In the rows, 128 means zero.
Each row has a class, written as a number after it.
[130  83 114 128 143 106  97 143 105 141 126 169 129 159 175 129 117 135
 118 118 121 147 139 136 194 118 107  51 153 118 143  79 132 178 154 183
 157 153]
6
[121 115 139 108 110 134 126 146 106 128 123 139 132 131 134 137 100 136
 168 148 127 135 140 134 125 142 131 104 137 120 137 124 118 113 166 136
 144 130]
5
[157  93  98 156 168 113 129 135 126 134 105 132 131 170 154 105 153 144
  89 111 134 173 104 116 154 125 115  52 153 153 131  52 172 185 128 174
 161 111]
3
[111 119 129 131 147 149 117 132 117 117 101 125 135 131 121 111  99 128
 115 147 124 148 145 129 126 114 131 110 136 133 134 105 107 130 126 152
 145 127]
2
[161 182 144  97 155 129 179 143 147 115 120 101 122  69  98 138 100 154
 139 139 116 143 116 112  69 149 173 209 101 133 138 126 100  67 110 110
 128  86]
7
[ 89 112 108 134  92 131 102 114 127 137 130 149 117 159 134 134 144 113
 147 117 143  95 152 152 147 118  99  99 123 113 108 159 134 147 118 109
 117 160]
0
[104 110 139 114  71 123 123 129 123 133 139 153 128 125 141 153  94 117
 194 131 123  86 158 163 137 143 129 122 123 110 125 168 107 113 142 111
 119 171]
1
[138 106 137  95 138 114 125 159 116 124  95 167 147 102 155 141  50 131
 140 143 103 142 179 123 125 125 117  99 143 105 158  89  75 126 171 164
 179 138]
2
[123 155 125 144 149 150 122 115 124 132 110 114 125 141  97 123 135 135
 101 140 138 163 109 120 112 126 152 132 144 130 121 108 132 113  97 123
 131 113]
5
[110 130 116 145 112 131 155 103 144 102 160 122 110 170 122 139 170 144
 135 102 116  85 116 117 140 160 123 108 111 147 122 152 172 129  91  85
  97 141]
8
[114 192 117 170 150 148 142  83 158 114 162  88  98 146  78 132 197 143
  84 117 132 127  92 106 134 133 167 164 110 148  99 148 162 108   7  86
  70 106]
6
[123 144 147 128 101 142 163 116 127 110 155 110  93 118 109 146 140 140
 164 115 124  89 107 135  99 160 131 153 110 141 123 171 148  84  84  82
  86 118]
4
[139 112 125  97 122 108 170 151 128 121 149 140 124 126 134 142 127 144
 170 105 112 105 126 132 118 168 121 109  98 146 150 123 141 117 165 136
 134 124]
7
[122 106 103 155 162 118 134 104 133 106 128 137 122 182 137 116 169 151
  77  96 121 138 112 108 172 131 119  73 131 142 133  95 164 171 106 130
 141 129]
8
[110  94 111 136 144 111 133 137 113 141 133 141 127 161 153 120 150 136
 119 121 130 139 133 125 154 126 109  70 134 124 136 106 148 169 138 148
 136 137]
0
[119  93 125 110 115 112 135 143 117 130 129 145 122 134 155 122 122 130
 156 124 135 116 154 147 143 130 106  96 125 120 135 127 128 147 164 146
 134 138]
0
[139 136 127 132 153 130 140 129 131 114 121 125 124 122 124 121 108 129
 109 124 126 135 132 122 114 129 134 120 129 135 136 107 112 132 110 150
 136 115]
2
[133 104 122 140 151  97 174 138 123 133 134 119 132 159 147 133 165 164
  99  87  98 160 108 101 152 164 138  90 117 138 153  76 151 148 116 132
 139 125]
1
[110 100 132 122  93 116 126 133 115 133 127 148 135 138 147 146 106 126
 162 120 120 109 147 152 151 139 123 107 129 114 135 136 116 132 140 125
 130 164]
1
[ 93  81 120 134 111 133 153 140 109 133 144 120 117 171 147 123 175 145
 157 107 125 110 123 133 144 162  94  60 116 141 138 131 175 147 151 117
 118 145]
0
[135 125 152  85 138 131 105 157 117 115  85 166 150  68 137 140   4 123
 167 185 114 139 207 139 114 104 140 145 153  88 146 117  33 101 160 171
 174 139]
2
[129 148 118 156 165 144 118 112 122 137 105 115 132 158 108 109 150 138
  74 132 143 180  96 115 135 117 143 109 150 135 124  89 144 139 106 139
 135 110]
5
[119 124 122 136 138 132  93 126 125 123  96 152 138 135 131 127  83 118
 108 138 128 136 153 131 134 105 123 105 145 117 125 108  93 140 108 150
 155 144]
2
[122 148 142 121 146 139 128 134 129 114 118 136 133 107 115 138  73 129
 144 155 116 126 160 125 109 121 143 143 132 115 131 131  86 100 101 134
 130 127]
2
[124 134 142 102  97 119 178 150 119 120 164 134 123 131 128 169 123 148
 193 117 106 104 134 118 113 179 137 114 116 124 144 146 141  98 143  93
 117 130]
5
[118 191 149 118 117 183 113 111 151 115 123 114 108  77  78 146  85 118
 158 179 138 115 143 153  99 112 173 219 124 118 106 177  84  64  73  93
  95 127]
6
[118 151 146  97 107 140 133 136 134 119 115 128 125  75 110 144  78 126
 171 166 128 113 172 144  95 123 148 187 123  99 121 166  77  81 114 102
 120 129]
0
[159 126 145 125 204 120 135 150 106 126  89 132 137 105 145 124  88 161
  66 147 109 198 125  91 134 121 146 126 162 112 158  62  97 136 118 173
 173  96]
4
[106 134 102 181 133 138 113  76 142 109 147 125 109 196 114 118 183 131
  89 100 138  98 101 126 165 123 121  98 130 143 105 147 178 151  57  97
  94 147]
8
[142 141 126 143 195 128 147 125 131 107 117 119 134 133 126 125 123 159
  78 140 113 167 116  93 138 124 156 134 147 124 142  90 130 137  97 135
 146 110]
8
[106 146 117 179 156 156  82  88 127 146 105 105 131 155 102  92 138 122
  71 149 154 163 105 141 147  92 159 144 145 132 101 123 119 135  64 142
 112 134]
1
[109 118 111 130 105 120 153 124 139 120 162 137 117 163 120 151 171 136
 165  90 117  82 122 127 139 168 108  93  94 143 129 153 166 122 119 101
 113 145]
7
[123 159 111 163 142 137 126  93 142 124 155 111  94 152 103 116 178 129
  96 111 142 126  89 131 140 123 145 129 116 153 107 131 164 134  55 122
  85 115]
6
[146 101 122 121 165 130 125 153 119 130  71 129 154 122 141 105 103 158
 105 158 124 199 137 110 133 114 142  97 162 135 144  49 123 147 158 170
 189 104]
3
[134 116 118 113 134 110 147 146 127 127 132 144 129 137 137 145 126 146
 145 108 112 121 131 121 133 152 125 109 115 130 143 110 128 124 138 134
 148 133]
7
[135 121 148  73  76 113 150 163 118 122 135 163 132 107 147 179  71 137
 211 133 106  98 177 130 112 168 123 118 123 100 147 141  97  93 179 113
 149 146]
5
[145 129 139 111 145 116 143 157 106 133 125 144 140 124 145 154  91 148
 147 145 112 155 139 109 127 146 144 109 151 103 150 100 112 121 152 145
 158 123]
5
[141 120 151  96 109 119 142 144 119 136 130 135 134  91 146 140  66 128
 179 140 126 111 149 159 113 145 139 145 128 116 141 139  92 102 162 140
 128 139]
1
[151 143 114 118 155 129  92 129 136 120  79 155 146 116 134 120  74 138
  83 165 132 177 149 129 135  86 150 162 157 115 132  93  84 132 114 141
 162 124]
9
[ 87  59 106 130  58 142 127 141 110 112 176 157 107 199 153 146 167 127
 211 106 116  63 129 155 144 177  87  43 107 155 139 170 197 151 158 101
 108 182]
9
[152 112 123 114 152 121  87 135 120 122  97 167 144 120 153 115  73 125
 116 154 140 156 144 154 140  93 123 117 157 117 139 106 104 147 157 169
 158 127]
9
[119 126 113 141 126 137 156 121 128 105 136 111 119 165 122 121 179 158
 110 119 114 145  97 111 124 151 138 111 111 158 137 122 181 134 102  90
 113 115]
9
[111 136 152  92  90 140 145 144 123 115 162 145 107  98 130 168  93 133
 212 145 110  86 156 148 125 154 142 137 119 115 135 174 117  90 131 103
 103 147]
6
[112  97 144 125 128 139 126 134 101 120 118 139 115 131 140 129 112 143
 140 137 116 133 126 127 138 142 119  91 138 128 142 128 129 126 134 134
 138 129]
4
[133 113 120 129 173 145  59 136 110 146  79 158 153 125 138  96  63 117
 113 177 155 166 140 154 154  79 133 112 168 111 129 101  85 147 158 198
 177 141]
7
[108 136 126 125 111 132 163 129 136 107 151 127 118 133 107 144 132 131
 156 114 103  97 141 120 110 158 128 119 105 142 133 142 132 109 100 101
 104 134]
2
[125 119 118 144 143 131  87 116 119 129 113 147 133 144 133 106  92 106
 110 132 147 123 137 152 136  98 110  92 146 131 120 115 111 151 118 172
 133 138]
2
[106  71 111 131 117 119 121 138 108 119 126 165 129 171 155 128 120 126
 148 104 112 110 158 134 165 142  87  29 132 132 146 107 136 170 155 157
 151 164]
2
[ 92 143 122 164  84 141 186 101 129 118 188  71  97 191  99 141 248 144
 151  69 126  84  73 114 118 196 120  90  94 164 115 169 226 116  92  54
  61 124]
5
[116  97 164  89  89 125 144 157  96 117 141 166 115 101 155 170  61 138
 222 150  98  86 167 140 123 164 118 106 135 105 149 165 105  95 156 119
 132 152]
4
[ 99 155 106 175 103 169 112  84 152 119 124 101 114 165  83 113 180 123
 133 139 148 111 106 129 124 125 137 126 124 157  82 162 173 120  46  77
  86 125]
3
[153 153 121 110 171 116 199 153 138 108 129 110 129 116 120 137 147 179
  93 124  89 184  94  79  93 163 161 157 112 151 162  80 147 111 102  92
 127  85]
9
[153 121 138  88 135 102 174 155 124 119 140 132 126 103 142 142 109 149
 163 114 111 117 135 128 112 162 128 123 106 134 154 117 125 105 172 145
 144 107]
7
[122 116 111 149 150 127 158 108 132 106 159 118 107 172 128 120 176 145
 114  97 126 108  96 122 139 154 116  87 119 156 133 122 185 148 107 120
 105 122]
8
[127  77 119 116 128 102 181 147 119 100 148 145 121 166 165 146 152 164
 143  85  86 112 125  99 154 183 107  50 111 142 165  98 170 160 165 121
 150 137]
8
[100 142 113 150 138 134 163 112 137 124 150 100 107 150 101 130 187 143
 124 113 125 121 116 115 119 147 132 126 105 136 119 148 166 120  74  87
  93 119]
0
[134 127 141 108 125 135 145 140 125 108 126 132 124 104 129 135  80 126
 162 138 124 110 155 138 103 138 127 127 122 126 140 132  99 110 136 140
 134 123]
2
[132 172  97 189 182 132 104  78 145 137 109 115 126 184  92 112 184 137
  26 104 150 175  91 100 155 106 142 112 149 133 103  91 150 149  42 127
 125 111]
5
[113 162 139 116  94 143 149 125 133 117 148 128 118 119  97 165 118 131
 184 137 127  97 143 129 103 158 143 151 119 115 122 173 122  85 114  88
 107 134]
5
[120 121 143  82  92 123 124 148 127 129 107 156 131  91 143 148  73 125
 174 151 122 111 185 146 115 121 122 146 123  93 133 147  81 103 166 117
 147 141]
0
[127 159 145 110 124 151 116 129 127 117 116 125 121  90 103 132  85 139
 139 169 124 138 137 135 111 119 169 179 129 124 128 136  94  83 102 119
 123 119]
6
[136 135 118 118 119 118 148 130 141 106 128 138 129 135 129 139 134 153
 127 121 111 134 131 115 121 140 140 140 116 136 138 125 137 120 111  92
 130 124]
9
[110 120 134 115 100 151  61 123 113 141 109 159 145 118 128 120  63  99
 184 175 161  89 163 185 136  96 114 130 149 108 113 169  91 108 165 155
 134 167]
7
[139 135 144  87 131 129 128 141 129 101 103 146 132  83 139 151  47 139
 146 160 109 126 173 129 114 120 148 168 140  98 140 126  74  98 143 123
 159 128]
8
[133 117 117 138 147 140 143 135 128 123  99 108 134 138 124 111 145 154
 120 143 123 170 118 104 120 136 138 100 137 149 131  83 153 131 122 127
 148 101]
3
[128  91 128  90 100 110 147 158 115 123 136 167 131 129 154 160  98 138
 198 114 104  92 157 140 136 166 109  87 114 120 154 134 122 122 187 132
 160 155]
7
[115 101 151 118 124 137 151 143 104 116 120 124 116 126 138 135 120 153
 144 132 111 132 125 122 124 151 125 107 130 134 149 121 135 113 139 121
 138 122]
4
[160 104 112 133 165 113 152 143 128 126 107 124 132 140 146 113 140 154
 106 118 122 168 115 106 132 143 122  73 143 151 143  59 159 154 138 159
 158  96]
3
[148 140 119 148 193 123 134 120 123 128  93 119 123 130 122 120 136 158
  47 122 116 195 110  87 128 115 146 134 144 125 138  66 121 136  74 138
 159  99]
4
[141 161 141 114 152 154  69 109 131 117  88 151 131  81 117 125  25 104
 115 193 149 131 159 158 102  71 163 189 168  96 113 141  58  96 109 146
 148 128]
8
[ 99  98 113 153 130 144 119 116 108 130 151 129 106 180 132 118 179 136
 133 111 127 121 105 141 173 146 110  54 132 151 128 120 181 156 113 140
 103 146]
6
[ 98 120 109 141 102 160  68 109 125 120 115 149 131 155 120 113 113 113
 141 162 150 118 135 167 144  95 124 130 145 131 108 161 130 134 114 117
 115 158]
9
[114  99 122 131 142 121 112 136 115 137 121 149 130 146 155 120 121 127
 130 141 134 140 148 135 157 112 114  84 138 110 129 121 123 162 140 154
 142 137]
0
[124 102 145 121 136 117 172 150 104 118 143 129 117 138 148 146 136 162
 144 114  96 134 119 104 135 164 123  95 126 133 155 113 149 129 130 121
 131 124]
4
[113 138 137 134 116 138 147 121 129 111 147 126 123 130 116 140 118 128
 162 129 116  94 140 124 114 152 128 110 119 132 129 159 126 109  96 107
 103 138]
2
[136 196 105 170 212 155 105  86 150 132  99  82 138 127  54  87 157 145
  27 143 153 186  89 111 108  95 179 190 139 145 103 104 124 106  27 142
 121  90]
7
